Below are the code and all the weights of a small trained network. Each question names an input and a target symbol and asks about switching units off, where a switched-off unit gives its printed mean instead of its output.

import numpy as np


def w(rows, s, z=0):
    codes = np.array(rows[::2]) - 128.0
    scale = np.full(codes.shape[1], s)
    scale[-1] = z or s
    return codes * scale


def f(y):
    return y / 2 * (1 + np.tanh(0.7978845608 * (y + 0.044715 * y**3)))


def softmax(a):
    e = np.exp(a - a.max(-1, keepdims=True))
    return e / e.sum(-1, keepdims=True)


def log_softmax(a):
    a = a - a.max(-1, keepdims=True)
    return a - np.log(np.exp(a).sum(-1, keepdims=True))


def net(x, mask):
    ids = ['βεζηθλξπτφψω'.index(c) for c in x.split()]
    T = len(ids)
    res = E[ids] + P[:T]
    r = res
    for j in range(2):
        rows = slice(2 * j, 2 * j + 2)
        q, k, v = (r @ M[0][rows].T for M in (Q, K, V))
        z = softmax(np.where(np.tri(T) > 0, q @ k.T / 2**0.5, -1e9)) @ v
        o = O[0][rows]
        res = res + np.where(mask[j], z, o[:, -1]) @ o[:, :-1]
    y = f(res @ A[0][:, :-1].T + A[0][:, -1])
    res = res + np.where(mask[2:26], y, B[0][:, -1]) @ B[0][:, :-1]
    return log_softmax(res[-1] @ U[:, :-1].T + U[:, -1])


Q, K, V, O, A, B = {}, {}, {}, {}, {}, {}
E = w([
[92,111,167,36,123,204,71,126,47,17,167,24],'β',
[107,94,45,186,134,39,102,142,175,106,103,171],'ε',
[155,142,112,206,127,142,89,149,15,112,80,169],'ζ',
[73,126,88,193,67,185,9,131,158,124,181,118],'η',
[26,190,99,229,193,116,103,151,161,44,64,96],'θ',
[64,91,91,168,120,35,140,47,63,112,194,98],'λ',
[144,200,133,103,181,121,41,137,169,56,104,208],'ξ',
[219,89,130,81,93,118,44,109,118,62,175,139],'π',
[56,7,114,43,138,105,100,97,152,95,118,158],'τ',
[147,133,110,132,217,194,172,158,219,95,106,103],'φ',
[73,84,148,20,204,132,210,83,55,120,124,169],'ψ',
[168,46,217,242,101,100,109,89,185,73,119,97],'ω',
],0.016)
P = w([
[84,49,174,226,162,146,174,154,64,1,152,177],'0',
[74,89,91,146,155,175,134,94,132,109,114,100],'1',
[78,83,104,142,145,173,134,92,130,124,118,103],'2',
[63,76,91,130,150,171,124,84,139,114,128,99],'3',
[64,77,95,140,148,169,130,93,137,118,121,102],'4',
[70,86,89,151,155,178,135,93,132,113,129,106],'5',
[76,82,96,153,155,171,128,94,113,112,130,101],'6',
[75,86,83,151,154,166,129,93,119,107,131,99],'7',
],0.0074)
Q[0] = w([
[161,167,159,130,51,103,178,202,104,222,110,122],'H0',
[177,206,156,79,80,95,195,184,174,224,117,101],'H0',
[183,197,173,74,55,70,190,213,148,255,138,107],'H1',
[110,79,111,120,132,142,148,112,137,114,104,106],'H1',
],0.0095)
K[0] = w([
[146,157,101,96,98,86,111,70,126,199,66,50],'H0',
[148,185,112,87,136,138,101,62,177,234,79,46],'H0',
[170,201,94,71,87,120,105,60,152,254,58,32],'H1',
[138,162,125,124,119,143,146,168,144,109,152,142],'H1',
],0.0099)
V[0] = w([
[47,144,99,188,184,141,211,71,92,169,134,131],'H0',
[126,119,86,95,234,131,192,167,221,69,106,98],'H0',
[124,61,167,165,70,39,148,35,225,161,146,119],'H1',
[153,180,119,200,163,2,102,151,102,105,86,156],'H1',
],0.0072)
O[0] = w([
[84,97,190,131,146,128,113,172,177,254,160,141,197],'H0',
[137,140,135,143,79,169,154,53,143,170,50,112,122],'H0',
[106,83,106,200,139,191,178,114,115,110,173,203,117],'H1',
[113,152,172,110,74,105,181,182,131,109,133,147,255],'H1',
],0.011,0.0066)
A[0] = w([
[177,125,93,163,117,61,99,126,210,146,116,188,146],'N0',
[97,173,161,171,218,135,104,133,187,82,75,122,143],'N1',
[133,122,79,153,111,177,114,2,135,102,52,108,79],'N2',
[188,169,94,101,65,120,161,113,108,71,118,112,135],'N3',
[155,104,195,106,214,95,198,90,94,101,107,156,57],'N4',
[88,89,85,179,71,114,179,37,71,136,202,80,3],'N5',
[172,157,114,116,172,91,59,88,110,114,90,117,16],'N6',
[110,153,168,115,114,123,118,95,145,230,75,111,69],'N7',
[224,94,212,172,157,90,121,87,129,97,143,110,196],'N8',
[121,166,110,150,61,181,200,151,130,95,166,202,71],'N9',
[158,220,93,122,136,166,127,170,152,160,122,179,119],'N10',
[217,105,168,93,44,128,95,102,120,140,192,214,90],'N11',
[158,127,32,81,169,125,123,179,93,139,178,136,154],'N12',
[126,172,131,148,82,77,194,151,186,199,110,208,64],'N13',
[203,164,120,106,193,183,211,156,166,114,91,90,46],'N14',
[133,190,115,175,54,108,65,157,58,100,183,149,115],'N15',
[169,101,186,119,213,98,134,124,88,187,112,88,21],'N16',
[115,104,151,63,197,89,132,129,107,130,83,188,140],'N17',
[148,168,160,79,127,106,169,124,118,142,65,139,34],'N18',
[140,119,81,133,97,123,181,63,81,196,153,113,148],'N19',
[117,99,123,96,66,169,187,152,146,196,158,112,94],'N20',
[100,80,124,152,238,142,99,165,95,121,193,168,84],'N21',
[170,131,78,180,174,208,150,69,118,135,165,158,67],'N22',
[122,116,71,197,82,135,38,164,177,121,135,89,177],'N23',
],0.0078,0.004)
B[0] = w([
[181,150,71,204,133,184,157,158,97,21,179,166,148],'N0',
[97,95,102,81,26,148,193,85,128,166,193,132,185],'N1',
[136,88,130,135,131,89,131,249,99,168,124,200,204],'N2',
[88,101,86,238,122,171,167,205,232,152,123,90,167],'N3',
[184,163,87,184,145,128,87,118,154,100,168,36,145],'N4',
[135,172,183,85,131,82,69,167,174,102,132,139,198],'N5',
[135,135,74,65,25,168,109,160,135,159,181,135,155],'N6',
[145,204,113,193,147,170,74,183,81,45,154,136,167],'N7',
[131,140,123,5,104,139,220,119,95,168,132,166,157],'N8',
[214,148,149,153,50,101,145,115,116,191,160,154,203],'N9',
[108,108,215,168,92,111,118,83,143,171,172,221,137],'N10',
[151,86,20,48,80,130,98,102,128,208,138,1,144],'N11',
[204,136,184,88,223,131,141,140,63,107,95,185,154],'N12',
[140,61,103,80,142,165,107,171,62,41,162,76,167],'N13',
[123,98,141,129,206,135,154,177,102,218,180,124,133],'N14',
[176,166,139,192,154,125,111,81,161,192,99,113,192],'N15',
[181,127,164,184,91,129,91,110,160,110,175,106,139],'N16',
[151,141,102,191,125,127,135,37,174,135,118,156,172],'N17',
[56,192,65,65,156,174,147,93,99,148,148,129,148],'N18',
[176,153,149,81,150,87,177,123,137,132,122,97,152],'N19',
[152,62,144,111,181,99,104,140,100,84,127,118,168],'N20',
[87,227,60,81,144,162,142,112,118,180,111,105,254],'N21',
[74,122,132,30,124,126,26,154,192,95,71,157,181],'N22',
[190,105,174,188,171,105,186,23,139,103,124,64,193],'N23',
],0.0063,0.0097)
U = w([
[190,94,65,80,76,128,101,120,93,165,164,91,79],'β',
[176,51,226,141,57,127,218,77,85,117,162,151,190],'ε',
[131,178,185,111,136,3,123,181,152,128,177,124,158],'ζ',
[162,169,137,96,209,153,194,11,81,107,131,118,250],'η',
[84,120,178,91,100,207,92,171,67,45,159,84,31],'θ',
[115,98,124,133,165,165,172,214,147,207,209,135,41],'λ',
[39,172,96,150,51,137,190,110,172,141,76,70,121],'ξ',
[176,99,66,181,147,104,156,197,145,40,166,146,71],'π',
[71,20,139,90,144,117,77,107,167,101,45,191,206],'τ',
[162,172,144,160,115,130,128,181,32,205,47,165,209],'φ',
[150,119,184,204,120,167,58,88,200,145,176,90,97],'ψ',
[141,213,138,92,66,178,108,117,178,93,185,217,89],'ω',
],0.0056,0.0026)

Each question gives the input, a string of symbols that net reads in full, and the target symbol t.
The units are the heads (2 rows each of Q, K, V and O) and the neurons (one row each of A and B). Each row of codes is followed by its name. A weight is (code - 128) times the scale printed after its matrix; where a second scale follows, it is the last column's (O, A, B and U).
mask holds one flag per unit, heads first, then neurons. A switched-off unit (its flag False) gives its mean, the last column of its rows in O or B, instead of its output. The means were averaged over made-up inputs and are rounded, as every weight is.
A unit's drop is (log p(t) with every unit on - log p(t) with that unit switched off) / (log p(t) with every unit on - log p(t) with every unit switched off).
The circuit of an input: a set's keep is (log p(t) with only the set's units on - log p(t) with every unit switched off) / (log p(t) with every unit on - log p(t) with every unit switched off). Starting from the 12 units with the biggest drops (on a tie, the unit counted first), units are removed one at a time, each time the one whose removal leaves the highest keep (on an exact tie, the one counted first), for as long as the keep stays at least 0.8.
circuit, biggest first: the units of the circuit, biggest drop first
k most important neurons: the k neurons with the biggest drops, biggest first
heads that matter: for each layer, one digit per head in row order, 1 if its drop is at least 0.15 and else 0, layers parted by /
input β ε λ ζ π τ φ, target β: circuit, biggest first => (H1 N6)
input λ λ ε ζ θ ε θ, target λ: heads that matter => 11
input φ ε τ θ, target φ: circuit, biggest first => (H0 N2)
input β θ ε, target β: circuit, biggest first => (H1 N6)
input β ω β φ λ λ ζ, target β: heads that matter => 01
input π ε ε ξ ε, target π: heads that matter => 10
input ξ ω λ η η ω, target ξ: circuit, biggest first => (H1 H0 N3)
input ζ θ ω θ ζ, target ζ: heads that matter => 11
input ε λ ζ ζ, target ε: circuit, biggest first => (H1 N21 H0)
input ε ζ τ π, target ε: circuit, biggest first => (H1 N21)
input τ λ θ τ ξ, target τ: most important neuron => (N22)
input φ ε π, target φ: circuit, biggest first => (H0 N2)
input ξ τ β, target ξ: circuit, biggest first => (H0 N3 H1)
input τ ζ ψ λ ζ ζ, target τ: circuit, biggest first => (H1 N22 N9)
input θ ζ ζ, target θ: 2 most important neurons => (N13 N7)
input λ β ζ θ λ ζ, target λ: circuit, biggest first => (H0)
input η θ π φ ε, target π: heads that matter => 00
input τ ε ω η, target τ: heads that matter => 11
input φ ε θ ω η ω τ τ, target φ: circuit, biggest first => (H0 N2 N7)
input ω ξ ε ε ε λ ζ, target ω: 2 most important neurons => (N22 N5)
input π β ξ τ, target π: heads that matter => 10
input π π ξ ζ ε θ φ ξ, target π: heads that matter => 10
input τ λ η η, target τ: circuit, biggest first => (H1 N22 H0 N2)
input η π θ ω ε ζ ζ ψ, target η: heads that matter => 00
input ζ η φ, target ζ: circuit, biggest first => (H1)
input ζ ε π λ β λ η, target ζ: heads that matter => 11
input φ ε ξ η ζ φ ψ, target φ: circuit, biggest first => (H0 N2)
input τ λ η τ η ω λ, target τ: circuit, biggest first => (H1 N22 H0 N9)
input ψ τ λ, target ψ: most important neuron => (N16)
